Below is a small trained network, with its code and all its weights. Each question gives an input and a class and asks what happens when units are switched off, that is, made to give their printed mean instead of their output.

import numpy as np


def w(rows, s, z=0):
    codes = np.array(rows[::2]) - 128.0
    scale = np.full(codes.shape[1], s)
    scale[-1] = z or s
    return codes * scale


def f(y):
    return y / 2 * (1 + np.tanh(0.7978845608 * (y + 0.044715 * y**3)))


def log_softmax(a):
    a = a - a.max(-1, keepdims=True)
    return a - np.log(np.exp(a).sum(-1, keepdims=True))


def net(x, mask):
    res = np.array(x, float).reshape(1, 8) / 4 @ E
    y = f(res @ A[0][:, :-1].T + A[0][:, -1])
    res = res + np.where(mask, y, B[0][:, -1]) @ B[0][:, :-1]
    return log_softmax(res[-1] @ U[:, :-1].T + U[:, -1])


A, B = {}, {}
E = w([
[123,43,58,152,177,127],'x0',
[143,173,103,185,187,139],'x1',
[234,88,157,183,105,90],'x2',
[105,104,97,212,126,255],'x3',
[106,27,135,149,103,142],'x4',
[170,84,96,195,140,129],'x5',
[125,210,178,70,251,143],'x6',
[48,94,72,71,124,78],'x7',
],0.0089)
A[0] = w([
[44,94,100,77,125,95,195],'n0',
[114,48,131,115,83,70,193],'n1',
[106,185,98,73,123,190,172],'n2',
[93,126,124,46,155,164,189],'n3',
[209,159,143,101,175,57,182],'n4',
[131,91,140,117,135,156,3],'n5',
[39,137,105,27,203,134,219],'n6',
[83,142,144,129,142,219,196],'n7',
[132,46,104,214,119,142,239],'n8',
[176,214,151,96,82,202,153],'n9',
[174,134,124,222,130,210,173],'n10',
[57,117,90,126,152,150,100],'n11',
[129,154,170,108,151,21,170],'n12',
[100,215,216,120,88,195,176],'n13',
[203,48,38,171,89,97,252],'n14',
[132,46,107,165,63,60,213],'n15',
[127,77,112,167,76,98,70],'n16',
[180,236,135,79,168,103,200],'n17',
[62,90,81,62,152,117,154],'n18',
[202,78,81,159,175,252,175],'n19',
],0.011,0.0051)
B[0] = w([
[43,109,36,55,102,73,201],'n0',
[184,135,125,45,32,105,202],'n1',
[27,130,160,124,182,98,184],'n2',
[36,125,61,84,133,87,189],'n3',
[230,192,124,64,180,88,202],'n4',
[137,68,115,161,172,138,123],'n5',
[31,102,20,109,173,10,235],'n6',
[36,79,162,157,200,185,190],'n7',
[209,45,68,194,86,184,235],'n8',
[64,171,235,166,131,167,192],'n9',
[182,128,143,221,193,231,218],'n10',
[72,64,53,158,200,190,163],'n11',
[195,162,153,19,174,54,198],'n12',
[30,196,228,179,155,143,215],'n13',
[210,99,126,130,24,184,250],'n14',
[202,94,161,70,28,144,227],'n15',
[136,92,101,67,64,151,175],'n16',
[166,185,228,66,254,55,230],'n17',
[78,63,60,135,109,67,189],'n18',
[167,98,98,243,182,196,226],'n19',
],0.0083,0.014)
U = w([
[193,58,135,62,15,109,104],'0',
[199,183,139,56,216,24,73],'1',
[32,43,2,91,156,48,163],'2',
[31,172,234,161,140,156,141],'3',
[198,56,91,230,167,195,249],'4',
],0.0096,0.0016)

Each question gives the input, the list of numbers given to net, and the class t.
The units are the neurons (one row each of A and B). Each row of codes is followed by its name. A weight is (code - 128) times the scale printed after its matrix; where a second scale follows, it is the last column's (A, B and U).
mask holds one flag per neuron, in row order. A switched-off neuron (its flag False) gives its mean, the last column of its row in B, instead of its output. The means were averaged over made-up inputs and are rounded, as every weight is.
A unit's drop is (log p(t) with every unit on - log p(t) with that unit switched off) / (log p(t) with every unit on - log p(t) with every unit switched off).
The circuit of an input: a set's keep is (log p(t) with only the set's units on - log p(t) with every unit switched off) / (log p(t) with every unit on - log p(t) with every unit switched off). Starting from the 12 units with the biggest drops (on a tie, the unit counted first), units are removed one at a time, each time the one whose removal leaves the highest keep (on an exact tie, the one counted first), for as long as the keep stays at least 0.8.
circuit, biggest first: the units of the circuit, biggest drop first
most important unit: the unit with the biggest drop
top k neurons: the k neurons with the biggest drops, biggest first
drop when u is switched off: that unit's drop, to one decimal
input [-5,-2,4,-8,6,-5,0,7], class 1: most important unit	n12
input [3,3,0,4,1,1,-3,7], class 0: circuit, biggest first	n15, n14
input [5,1,6,-7,5,4,7,8], class 1: top 2 neurons	n4, n12
input [2,7,-7,5,6,1,-1,2], class 4: top 2 neurons	n19, n8
input [-8,0,1,0,-7,-1,-5,5], class 3: top 4 neurons	n9, n13, n6, n4
input [1,-6,5,-1,7,5,-5,-8], class 0: top 4 neurons	n15, n1, n14, n16
input [8,-2,-6,-7,-3,2,6,-1], class 2: top 2 neurons	n6, n18
input [7,8,7,-7,-6,7,0,8], class 0: top 2 neurons	n14, n15
input [-5,-4,-4,0,-2,-5,-1,0], class 3: top 2 neurons	n13, n9
input [-7,8,6,3,3,-6,-1,-8], class 3: drop when n13 is switched off	0.3
input [1,-4,2,0,6,8,4,7], class 0: drop when n17 is switched off	0.0
input [7,3,-1,-8,4,-3,-1,-4], class 0: drop when n17 is switched off	0.5
